Below are the code and all the weights of a small trained network. Each question names an input and a class and asks about switching units off, where a switched-off unit gives its printed mean instead of its output.

import numpy as np


def w(rows, s, z=0):
    codes = np.array(rows[::2]) - 128.0
    scale = np.full(codes.shape[1], s)
    scale[-1] = z or s
    return codes * scale


def f(y):
    return y / 2 * (1 + np.tanh(0.7978845608 * (y + 0.044715 * y**3)))


def log_softmax(a):
    a = a - a.max(-1, keepdims=True)
    return a - np.log(np.exp(a).sum(-1, keepdims=True))


def net(x, mask):
    res = np.array(x, float).reshape(1, 5) / 4 @ E
    y = f(res @ A[0][:, :-1].T + A[0][:, -1])
    res = res + np.where(mask, y, B[0][:, -1]) @ B[0][:, :-1]
    return log_softmax(res[-1] @ U[:, :-1].T + U[:, -1])


A, B = {}, {}
E = w([
[195,199,88,167,22,200,64],'x0',
[67,42,74,91,89,235,169],'x1',
[34,105,61,255,112,91,79],'x2',
[225,21,61,146,80,60,193],'x3',
[70,150,109,52,32,49,112],'x4',
],0.0038)
A[0] = w([
[194,146,154,29,141,153,149,116],'neuron 0',
[62,196,154,111,160,171,105,121],'neuron 1',
[135,124,136,125,129,127,123,255],'neuron 2',
[203,97,138,227,235,226,141,118],'neuron 3',
[49,117,102,240,113,99,116,116],'neuron 4',
[200,48,102,140,99,81,150,121],'neuron 5',
[44,115,104,251,111,97,118,119],'neuron 6',
[184,204,147,157,165,32,105,116],'neuron 7',
[129,127,128,128,127,127,128,143],'neuron 8',
[142,146,134,135,136,104,122,132],'neuron 9',
[175,174,115,161,53,175,106,115],'neuron 10',
[127,128,127,129,128,128,128,82],'neuron 11',
[177,177,115,164,48,178,106,117],'neuron 12',
[60,32,89,77,89,254,145,122],'neuron 13',
[73,148,118,50,36,64,121,117],'neuron 14',
[203,44,103,141,97,79,150,121],'neuron 15',
[191,145,153,33,140,152,148,116],'neuron 16',
[76,74,148,97,211,65,160,120],'neuron 17',
[186,142,152,42,139,151,146,112],'neuron 18',
[176,193,150,155,158,43,108,113],'neuron 19',
[61,197,153,111,160,171,105,119],'neuron 20',
[182,183,115,169,39,181,108,119],'neuron 21',
[57,202,153,109,163,174,103,121],'neuron 22',
[188,144,152,38,140,152,147,117],'neuron 23',
[169,183,150,152,152,55,112,111],'neuron 24',
[196,53,101,139,100,83,149,120],'neuron 25',
[74,71,148,95,215,62,159,121],'neuron 26',
[73,148,118,50,35,63,121,117],'neuron 27',
],0.0088,0.0047)
B[0] = w([
[126,108,112,144,111,119,91,186],'neuron 0',
[132,165,141,137,111,140,122,194],'neuron 1',
[3,112,193,92,69,70,164,242],'neuron 2',
[149,138,173,132,178,73,113,252],'neuron 3',
[132,104,113,142,105,118,83,209],'neuron 4',
[127,171,144,137,114,143,119,204],'neuron 5',
[126,101,115,142,99,115,78,220],'neuron 6',
[138,96,162,147,124,154,149,213],'neuron 7',
[119,127,133,125,123,124,131,138],'neuron 8',
[123,120,136,128,123,129,135,139],'neuron 9',
[121,122,129,100,145,150,113,183],'neuron 10',
[152,131,116,136,140,140,120,104],'neuron 11',
[117,121,131,97,145,150,113,191],'neuron 12',
[149,84,181,162,121,161,159,240],'neuron 13',
[144,133,159,135,167,97,119,198],'neuron 14',
[127,173,146,138,114,144,118,209],'neuron 15',
[126,109,113,143,112,119,94,182],'neuron 16',
[120,122,130,92,144,159,106,212],'neuron 17',
[132,112,112,143,116,122,97,171],'neuron 18',
[141,102,151,145,127,152,145,195],'neuron 19',
[134,166,140,138,112,141,121,194],'neuron 20',
[110,118,135,91,144,151,112,202],'neuron 21',
[131,169,144,138,109,141,121,202],'neuron 22',
[125,111,113,141,112,119,98,178],'neuron 23',
[143,108,143,142,129,149,141,177],'neuron 24',
[131,168,141,137,116,143,119,197],'neuron 25',
[116,121,132,89,144,160,105,218],'neuron 26',
[142,133,161,135,166,95,119,199],'neuron 27',
],0.05,0.0038)
U = w([
[123,88,74,157,65,91,66,114],'0',
[125,254,139,143,81,161,143,135],'1',
[103,109,116,14,180,184,120,130],'2',
[155,64,157,176,119,169,216,117],'3',
[151,155,151,131,218,25,135,117],'4',
[83,128,80,108,93,72,222,253],'5',
[171,152,57,133,158,149,154,60],'6',
[188,142,59,131,150,149,156,67],'7',
],0.0085,0.0014)

Each question gives the input, the list of numbers given to net, and the class t.
The units are the neurons (one row each of A and B). Each row of codes is followed by its name. A weight is (code - 128) times the scale printed after its matrix; where a second scale follows, it is the last column's (A, B and U).
mask holds one flag per neuron, in row order. A switched-off neuron (its flag False) gives its mean, the last column of its row in B, instead of its output. The means were averaged over made-up inputs and are rounded, as every weight is.
A unit's drop is (log p(t) with every unit on - log p(t) with that unit switched off) / (log p(t) with every unit on - log p(t) with every unit switched off).
The circuit of an input: a set's keep is (log p(t) with only the set's units on - log p(t) with every unit switched off) / (log p(t) with every unit on - log p(t) with every unit switched off). Starting from the 12 units with the biggest drops (on a tie, the unit counted first), units are removed one at a time, each time the one whose removal leaves the highest keep (on an exact tie, the one counted first), for as long as the keep stays at least 0.8.
circuit, biggest first: the units of the circuit, biggest drop first
k most important neurons: the k neurons with the biggest drops, biggest first
drop of u: that unit's drop, to one decimal
input [-6,3,-6,0,-2], class 0: circuit, biggest first => (neuron 0; neuron 16)
input [4,2,-2,2,4], class 2: 2 most important neurons => (neuron 3; neuron 21)
input [-1,-7,6,0,-7], class 3: circuit, biggest first => (neuron 7)
input [-3,1,-3,-5,4], class 1: 2 most important neurons => (neuron 3; neuron 22)
input [-7,-4,-8,-7,1], class 0: 2 most important neurons => (neuron 0; neuron 16)
input [7,-5,5,6,8], class 4: 3 most important neurons => (neuron 27; neuron 14; neuron 26)
input [-5,-3,3,0,2], class 2: 4 most important neurons => (neuron 26; neuron 17; neuron 13; neuron 3)
input [1,-3,-6,-1,-7], class 4: 3 most important neurons => (neuron 3; neuron 6; neuron 4)
input [-3,8,0,8,-1], class 1: 3 most important neurons => (neuron 15; neuron 5; neuron 25)
input [6,-8,0,1,-5], class 3: 2 most important neurons => (neuron 7; neuron 19)
input [8,-2,-8,8,-2], class 0: 4 most important neurons => (neuron 0; neuron 16; neuron 23; neuron 18)
input [2,-6,7,7,8], class 4: 2 most important neurons => (neuron 27; neuron 14)
input [5,1,-8,7,-1], class 0: 2 most important neurons => (neuron 0; neuron 16)
input [-7,1,-4,8,-3], class 1: circuit, biggest first => (neuron 15)
input [-2,3,-3,-6,5], class 1: drop of neuron 1 => 0.4
input [-3,-7,-4,-6,-2], class 3: drop of neuron 5 => 0.2
input [-5,5,-2,-5,-6], class 4: drop of neuron 19 => 0.3
